Here is a tiny trained network, its code and every weight. The questions are about switching its units off for an input and a class, where a switched-off unit gives its printed mean instead of its output.

import numpy as np


def w(rows, s, z=0):
    codes = np.array(rows[::2]) - 128.0
    scale = np.full(codes.shape[1], s)
    scale[-1] = z or s
    return codes * scale


def f(y):
    return np.maximum(y, 0)


def log_softmax(a):
    a = a - a.max(-1, keepdims=True)
    return a - np.log(np.exp(a).sum(-1, keepdims=True))


def net(x, mask):
    res = np.array(x, float).reshape(1, 3) / 4 @ E
    y = f(res @ A[0][:, :-1].T + A[0][:, -1])
    res = res + np.where(mask, y, B[0][:, -1]) @ B[0][:, :-1]
    return log_softmax(res[-1] @ U[:, :-1].T + U[:, -1])


A, B = {}, {}
E = w([
[108,86,253,218,52,73,163],'x0',
[163,84,101,152,133,60,40],'x1',
[219,34,84,123,107,133,197],'x2',
],0.014)
A[0] = w([
[133,89,101,153,131,14,33,124],'n1',
[190,42,103,156,120,163,217,152],'n2',
[107,71,196,170,87,95,143,2],'n3',
[106,106,164,164,70,79,156,24],'n4',
[210,52,32,74,93,64,73,124],'n5',
[91,132,78,63,248,182,120,168],'n6',
[114,64,188,185,87,44,168,242],'n7',
[145,117,163,173,103,82,151,7],'n8',
[78,111,190,167,138,145,190,94],'n9',
[70,126,207,211,89,107,134,114],'n10',
],0.013,0.0089)
B[0] = w([
[87,254,114,63,150,96,79,204],'n1',
[80,231,72,66,159,102,74,216],'n2',
[130,180,123,85,144,106,78,190],'n3',
[132,161,130,65,157,100,135,180],'n4',
[188,7,146,161,74,199,128,223],'n5',
[80,190,147,112,101,79,135,231],'n6',
[113,143,166,166,145,172,125,251],'n7',
[164,141,146,88,158,98,109,165],'n8',
[124,107,139,181,71,139,108,183],'n9',
[142,73,103,142,83,172,161,224],'n10',
],0.015,0.025)
U = w([
[28,186,136,134,130,125,132,125],'0',
[119,175,89,78,108,38,111,253],'1',
[221,5,176,240,41,202,178,49],'2',
],0.014,0.0035)

Each question gives the input, the list of numbers given to net, and the class t.
The units are the neurons (one row each of A and B). Each row of codes is followed by its name. A weight is (code - 128) times the scale printed after its matrix; where a second scale follows, it is the last column's (A, B and U).
mask holds one flag per neuron, in row order. A switched-off neuron (its flag False) gives its mean, the last column of its row in B, instead of its output. The means were averaged over made-up inputs and are rounded, as every weight is.
A unit's drop is (log p(t) with every unit on - log p(t) with that unit switched off) / (log p(t) with every unit on - log p(t) with every unit switched off).
most important unit: the unit with the biggest drop
top k neurons: the k neurons with the biggest drops, biggest first
drop when u is switched off: that unit's drop, to one decimal
input [-1,2,8], class 2: top 2 neurons => [n5, n6]
input [6,-3,-8], class 2: most important unit => n10
input [-1,-7,5], class 1: top 2 neurons => [n7, n2]
input [-4,1,-8], class 1: top 3 neurons => [n7, n9, n10]
input [0,4,-6], class 1: top 4 neurons => [n7, n1, n9, n5]
input [1,8,-1], class 0: top 4 neurons => [n1, n2, n4, n3]
input [-4,1,8], class 2: top 2 neurons => [n5, n1]
input [-1,-5,1], class 1: top 2 neurons => [n7, n5]
input [-3,7,1], class 2: top 2 neurons => [n5, n2]
input [-2,2,-5], class 1: drop when n10 is switched off => 0.2
input [3,-8,-2], class 2: drop when n5 is switched off => 0.0
input [-2,-5,1], class 1: drop when n4 is switched off => -0.4
